Each row is followed by its group and then its class within the group.
[  4  10   5  22 -55   7  -8 -22  22 -10   9  -9   2  16   1  -2  -4  -2
  11  15   3   4 -32 -10  19   9 -15   9   3  -7 -13  15   0  47  14   5
  -2   2  -3  -5 -25  -5  14   6  15  -1 -10 -30   2 -28  -1  -4   3  18
  12   1  -4  23   6  -3   5  -9  -6  11   5  10   1   4 -13   3  12 -33
   1   3 -13   0   3  13   8 -43 -37  34  -7   7   1  26  -7  11   9 -18
   2 -11  -5   9   3 -69   4   7  16  15   5  21  -5  31 -23  15  22   6
  -1  22 -19   3  -2  15 -13   6  12 -26  -4 -11  16 -20  -4   4 -26  -1
   2 -13   0  -1 -17  35   4  -7] : <64> (28)
[  1  -4  -4  17 -24   1   3 -22   1   6  12   2  15  26   6  -4 -15   2
  15   7   3   1 -28  -6  36   8  -7  17  13   1 -13  -7  -2  34 -15   9
  -1   1  -5  -5  -4   4  15  -1  24   4   6 -28  -2 -18  10  -8  14  16
   2  -5  -1   5  -9   4  -4   1  -1  18   9   1   1  -2  -4  10   7 -33
   0   0  -3   8  -7   3  15  24 -15  51  -9   0  -8  12  -4  -8   8 -20
   5 -32   8   5   5 -72  18  11  37   2  12  31 -20  25 -13 -13   1   5
  -1  20 -14 -10  -9  39  -1  13   1  -4   9  -4  15 -23   4  -6  -8   6
  -1  -8 -16 -13 -14   5  -4  -3] : <64> (13)
[  1   4   6  18 -27  -1   3   2  -3 -17 -17 -10  -6   5  -3   2   2   3
  -4  -8  26   2 -19  -4  -6 -17 -25  16  10  -1  -1   1  -3  -6 -34  -4
  -1  -9   7   4 -13  -5   1  -1   9   2   9   0   3 -16   1  -7  -5  -6
  12   5  11  48   0   0  10 -14   6  48   5   4  -5   5  -2   0  10   3
   8  25 -17 -11   9   9  11 -10 -34  24  -9   1  -6   5 -10   1  -3 -10
   4 -20   3   3  13 -14  -6 -13  15  12   8  30  -8  35 -11  30   4   5
  15   0   1 -14   9  49   1  10   2  -5   9  -4  18  -9   0  -5  -9  -3
   2  -6  -8  -3   4  -4  18  -4] : <66> (17)
[ -3  -9   2  28 -30   1  -3   5   3  -5   5  -7   7  -9  -2  -9   6  14
 -15   0   4  22 -24  -4  -6 -15 -23  -9  10  12  -1 -15   0 -15 -52   8
  -4 -10  29   9 -11   7 -17   4  -8  -8   6   4   3  -6  22  -3  -4   6
  22   3   5  21 -24   5   8   5   6  77   6   4   1   3 -12   8  32 -11
   3  13   0  -8  -9  -4  15  19 -51  43   5   5 -13 -11 -15   2   7  -6
  12 -35  13  -4  11  19 -19  -5   5 -16   0  39 -21  15 -11  14  -4   6
  -8   9  14 -22  -5  43  -4   6   8   1   3 -25   3 -13  -8   0 -14 -18
   8  -9 -14  22   8 -18  17 -11] : <66> (18)
[  4  -6  14   0 -24 -14   4 -25  -2  -9   5 -10   9   3  -5  -3  -1   7
  23   7   2   0 -11 -10  17   9 -19   5   5  -1 -22  13 -20  38   3   8
   1   3   0  -6 -28  -9   6   6  29   3  19 -35   3 -17   1  -3   4  22
  -1   4  -8  33 -11  -1   9 -13   6  11  12  12  -4   4   6   2   0 -17
   4  -3  -9   4   5   0   9   0 -35  14  -8   1 -11  25  10   6   8 -17
   4 -35  -7   0   9 -85  12   0  27  -2   1   9  -7  39 -11  -1   9 -12
  -1   7 -11  -2  -5  12   3   0   7 -31   2  -3  18 -21   4   7 -21   6
   2  -3  -4  -2  -9 -13  -7  -2] : <64> (13)
[ -3  -4   4  -1 -26   0  -2 -23  -3   0  11  -8  11  17  -6   1  -4   8
  12  13   5  -6 -19   2  15  -5 -18  17   2   3   7  -3  -2  32  15  -6
  -7   2 -15  -7 -23  -7   6  -5  19  -1  13 -18  -3 -16  -7 -13  -3  16
  -1  11  -4  11  11  -4   2  -1   1  18   9  -4   4   1  -5   5 -18 -10
   3   6 -18  -5  17   5  19   5 -35  28  -8   2 -10  13   6  23  12  12
  -3  -6 -10   1  10 -82  10   7  22  10   4   2   8  48 -11   2  10  -5
   7   8 -10   0  -7   4 -13   5  11 -25  -9  -2  -2  -1  10   1 -18  -6
   2  -9  -4   4 -12  10   0  11] : <64> (28)
[ -4   2   6  16 -17   1   5  16   4 -22   5 -11  -7  -5  -2   8  10  13
   2   7  14  14 -18  -3 -13 -11 -24 -16   4  -5  -8   3  -4  -4 -37  10
  -3 -13  26  12 -18   7  -2  -9   1   2  -2 -22   2  -8   8  -6  -4 -10
   7   0  -1  37 -12   3   8   2   6  64   8  10 -14  -5   1  -7  13 -23
   3   8  -1 -20   2   9   3 -43 -30  27  -3  -4  -1   0  -1  -4   2  -5
  14 -34  13  -5  19  17  -3  -6   3  -1  -4  23 -12   1 -12  27  -1   3
   8   4  19  15   4  65   1  46   7  -7  12  -9  16 -17   5  -3  -8   9
  -7  -3 -11   5   1 -15  17 -15] : <66> (24)
[ -2  -3  -7   0  -7  -1  -4  -9  -6   2   6 -16  16  18 -10   2  -5   8
  26  10   0   2 -22   2  25   8  -8   4   7  -3 -17  -4   0  35  -3  13
  -4  16   0  -7  -5  -6  22  -2  19  13   8 -38   7  -7  10  -6  21   9
   2  -3   2   6  -9   2  13   2  14   1   4  12  -7 -13   7  -3  -7 -28
   2  -9  -2   1 -13   2   8  18 -12  39 -12   5  -1  17  -3  14  11 -14
   9 -24  -8   5   8 -88  10  10  23  -1   3  22 -13  26  -7 -24  10   3
   2  21 -20   0  -5  21  -5   2   4  -3   5  -6  11 -23  -4   4 -15  21
  -7  -3  -8 -14 -11   4  -8  -2] : <64> (11)
[ -5 -10   3   0 -12   0  -2 -26  -3  -1   6  -5  14  19  -6   6  -2   4
  19  12   1  -7 -22 -14   0   4 -11  14  13  -4  -9  10  -3  26 -16   2
 -12  18   3  -2 -10  -9   5  -4  23   5   7 -28  -4 -10  12  -6   9  46
  -5  -1  -2  27 -16   1   7 -25  14   8   8   5  -9   1   2   4  -7   6
   2  -8   3   3   5   2  10   9  -1  39  -8   8 -14  20  -2  11   7 -12
   2 -19   7   3  12 -81  10  -2  23  13   4  11  -9  21 -15 -16  11  -1
  -3  -3 -25   2  -4  17  -7   8  -1  -2   0   8   8 -18   0  -3 -18  -2
   4  -5 -10  -3  -3  -7   0  -6] : <64> (13)
[  2   1 -10  -3 -31   9 -13 -16   7  -1   8  12  15  16  -2  10  -7  22
  15   9   2   0 -32   4  27   0 -10  15   3   3  -6   1   2  41   5 -20
  -7  13  -9  -2  -5   8   9   6  17   6  -5 -21  -1 -11   2  -5  17  23
   6   3   9   4  -7   1  -2   7   7  19   3   8   6  -9   1   7  10 -26
  -1  -5  -9   3   4   5  18  18 -11  35 -20   2   0  17  -5   8   9 -22
   6 -17   1   6   4 -85  14  16  23  13   5  32  -4  47 -15  11   5   3
  -1  14  -2   7  12   5  -8   8   4 -11   1  -7   9 -12   1 -11 -12  -1
   0   1  -7  -8 -16   9  -1   6] : <64> (28)
[  0  -3   6   1 -33   3  -8 -25  -1   3  -3  -5   5  17   3   1   0   2
  28   4   7  -1 -29  -1  23   2 -11   5 -25  -5 -25  14  -2  48 -10  23
  18  31   8  -5 -26  -9  17   7  10   5  24 -30  -2 -11   9   0  10  23
  -8   4 -17  46 -14   3  10  -4  17 -12   9   9   0   2   7  -7   8 -25
   4  -6 -19   9 -10  13  22  14 -10  12   3   2  -2  25  -3  23   1 -32
   5 -14  -3  -3  14 -87  -1   1  26   0  12  14 -15  48  -8   9  -2  34
  -9   9 -18   2 -11  11   6   9  10 -23  14 -18  16 -16  -5  -7 -23  14
  -7  -5  18  -8 -10   8  -6 -10] : <64> (13)
[ -1  -2   0   7 -25   2   7 -10   8  -8   9   0  -1   4   1   7  -1  10
   4  -2  21   6 -19   1   8  -8 -18  10   6   9   1   3   5   7 -30   5
   0   1  11   7 -13   2   2   0   8   8   9  -7   2  -5   3   0   5   6
  11   0  -5  28 -20   7   6  -2   8  47   2   2  50 -27   5   3  12 -11
   3  10  -3   6   4   6  11   2 -21  22  -6   1 -13   3   1   0  13 -15
   9 -27  15   5  12 -30   6   8   5   4   7  33 -12  43 -11  26   4   1
  -5  14  -6  -4 -21  28   8   0   6  -8   6  -8  22 -12  -1  11  -7  -2
   2   2 -11  10   1  -7  -1  -7] : <66> (24)
[  0   7   1  24 -36   6  -8  -1   8 -28  -3   2 -15  -5   5  -2   9  -6
  -9  -2   2  11 -24   1  -5 -13 -14   7  28   3   4 -52   2  -4 -46   6
  -1   0  24   1 -21   9  -5   2   7   0   1  -4  -4 -15   8  -2   0  10
  15   4   4  29 -18   7   6  -5   3  52   7   9  -9   3   1   0  15 -17
   6  12  -9   4  -1   7  15  -3 -18  15  -8   2  -1  -8  -9   5   3  -5
   7 -22  11  -1  16  10 -10   2  -1  -9   8  31 -10  30 -15  36   1   5
  -4   8  -6 -14 -12  38   3   8   1  -7   8  -6  11 -15  -1 -14 -15  -7
  -4   7  -7  11  -4  -7  18  -3] : <66> (18)
[  5  -3  11   9 -37  -4   5 -18   1  -4  12  -2   5  14   2   7  -5   2
   8  13  -4  -3 -24 -16  27   4  -9  19   6  -2 -11  -7  -4  36   2   4
  -3  13 -11  -1 -20 -17   7  -1  13  -2  -6 -19  -3 -10   2   3   4  20
 -14   7  -6  16  13  -7  -4 -11  -5  15   6   2   2  -2  -6   4   6 -15
   9  10 -18   4   5   6   2  20 -21  17 -15   1   1  16   1   6  16 -21
   3  -5  -1   2   4 -76  12   4  29  14   3  20   0  38 -14   7  11   3
   4   9 -13   4  -3  11  -1   4   7 -13  -2   3   7 -11  -1  -5 -16   0
   3  -6  -1  -7  -9  12   0   3] : <64> (28)
